Questions about the table below.
1) What is the 3rd smallest entry?
2) What is the second smallest entry?
[[125, 148, 127, 132, 126, 141, 129, 134, 131, 123, 135, 128, 113, 121, 129], [125, 144, 127, 131, 126, 138, 129, 133, 131, 124, 133, 128, 116, 122, 129], [124, 153, 127, 133, 125, 144, 129, 136, 132, 122, 136, 127, 109, 119, 130], [124, 150, 127, 132, 125, 142, 129, 135, 132, 122, 135, 128, 111, 120, 130], [127, 133, 128, 129, 127, 131, 128, 130, 129, 127, 130, 128, 124, 126, 128], [124, 155, 127, 133, 125, 145, 129, 136, 133, 121, 137, 127, 108, 118, 130], [125, 146, 127, 131, 126, 140, 129, 134, 131, 123, 134, 128, 114, 121, 129], [128, 130, 128, 128, 128, 129, 128, 129, 128, 127, 129, 128, 126, 127, 128], [127, 136, 128, 129, 127, 133, 128, 130, 129, 126, 131, 128, 122, 125, 129], [124, 151, 127, 132, 125, 143, 129, 135, 132, 122, 135, 127, 111, 120, 130], [123, 157, 127, 133, 125, 146, 129, 137, 133, 121, 137, 127, 107, 118, 130], [127, 136, 128, 129, 127, 133, 128, 130, 129, 126, 130, 128, 122, 125, 129], [125, 149, 127, 132, 126, 141, 129, 135, 132, 123, 135, 128, 112, 121, 130], [124, 151, 127, 132, 125, 143, 129, 135, 132, 122, 136, 127, 111, 120, 130]]
1) 109
2) 108

A =
array([[145, 138, 118, 132],
       [146, 135, 119, 137],
       [130, 117, 132, 126],
       [139, 145, 121, 125],
       [153, 132, 132, 128],
       [126, 142, 135, 147]])
Rows and columns are numbered from 0.
The entry directly below 118 -> 119
Read off the entry directly above the smallest entry.
A: 135
Read off the entry in row 2 and column 1.
A: 117
The entry directly above the largest entry is 139
Read off the entry directly above 146.
A: 145
Read off the entry directly above 142.
A: 132
Read off the entry in the top-right corner.
A: 132
The bottom-left entry -> 126
Read off the bottom entry of the column that holds the smallest entry.
A: 142
Read off the entry at row 0, column 1.
A: 138
Read off the entry at row 1, column 0.
A: 146
Read off the entry in the bottom-right corner.
A: 147
The entry directly below 146 is 130
The entry in row 0 and column 2: 118

m =
[[147 107 132 135 154 124 140 103 132 150 116]
 [115 156 110 132 115 148 119 158 109 112 138]
 [155 114 133 130 144 132 150 111 133 135 111]
 [119 118 131 156 143 128 119 118 131 148 123]
 [118 151 121 120 120 138 120 151 119 119 140]
 [151 122 125 141 148 136 147 120 124 143 107]
 [130 111 151 111 118 123 128 109 154 111 140]
 [145 110 134 117 157 124 135 107 135 155 111]
 [127 119 121 149 141 134 126 117 121 138 126]
 [141 140 121 119 140 137 137 139 120 137 117]
 [149 125 139 104 144 123 141 122 138 140 121]
 [137 120 136 139 134 132 136 118 136 130 120]]
Indices start at 0.
The entry just right of 145: 110
The bottom-left entry is 137
The entry in row 2 and column 0: 155
Give the top-left entry.
Answer: 147
Give the entry in row 0 and column 1.
Answer: 107
Give the entry directly above the largest entry.
Answer: 103
The largest entry -> 158
The entry at row 0, column 2 is 132
Give the entry just left of the smallest entry.
Answer: 140
The top-right entry -> 116
Give the entry at row 1, column 0.
Answer: 115
Give the entry in row 1 and column 2.
Answer: 110
Give the entry in row 1 and column 1.
Answer: 156
The entry in row 2 and column 1 -> 114
The bottom entry of the column that holds the smallest entry -> 118
Give the bottom-right entry.
Answer: 120
The entry just left of the largest entry is 119

Questions about the row below.
1) Which number is the third-last entry?
2) Which number is the 1st entry from the left?
3) Which number is the entry just left of 137?
[158 120 139 103 137 140 130 104]
1) 140
2) 158
3) 103
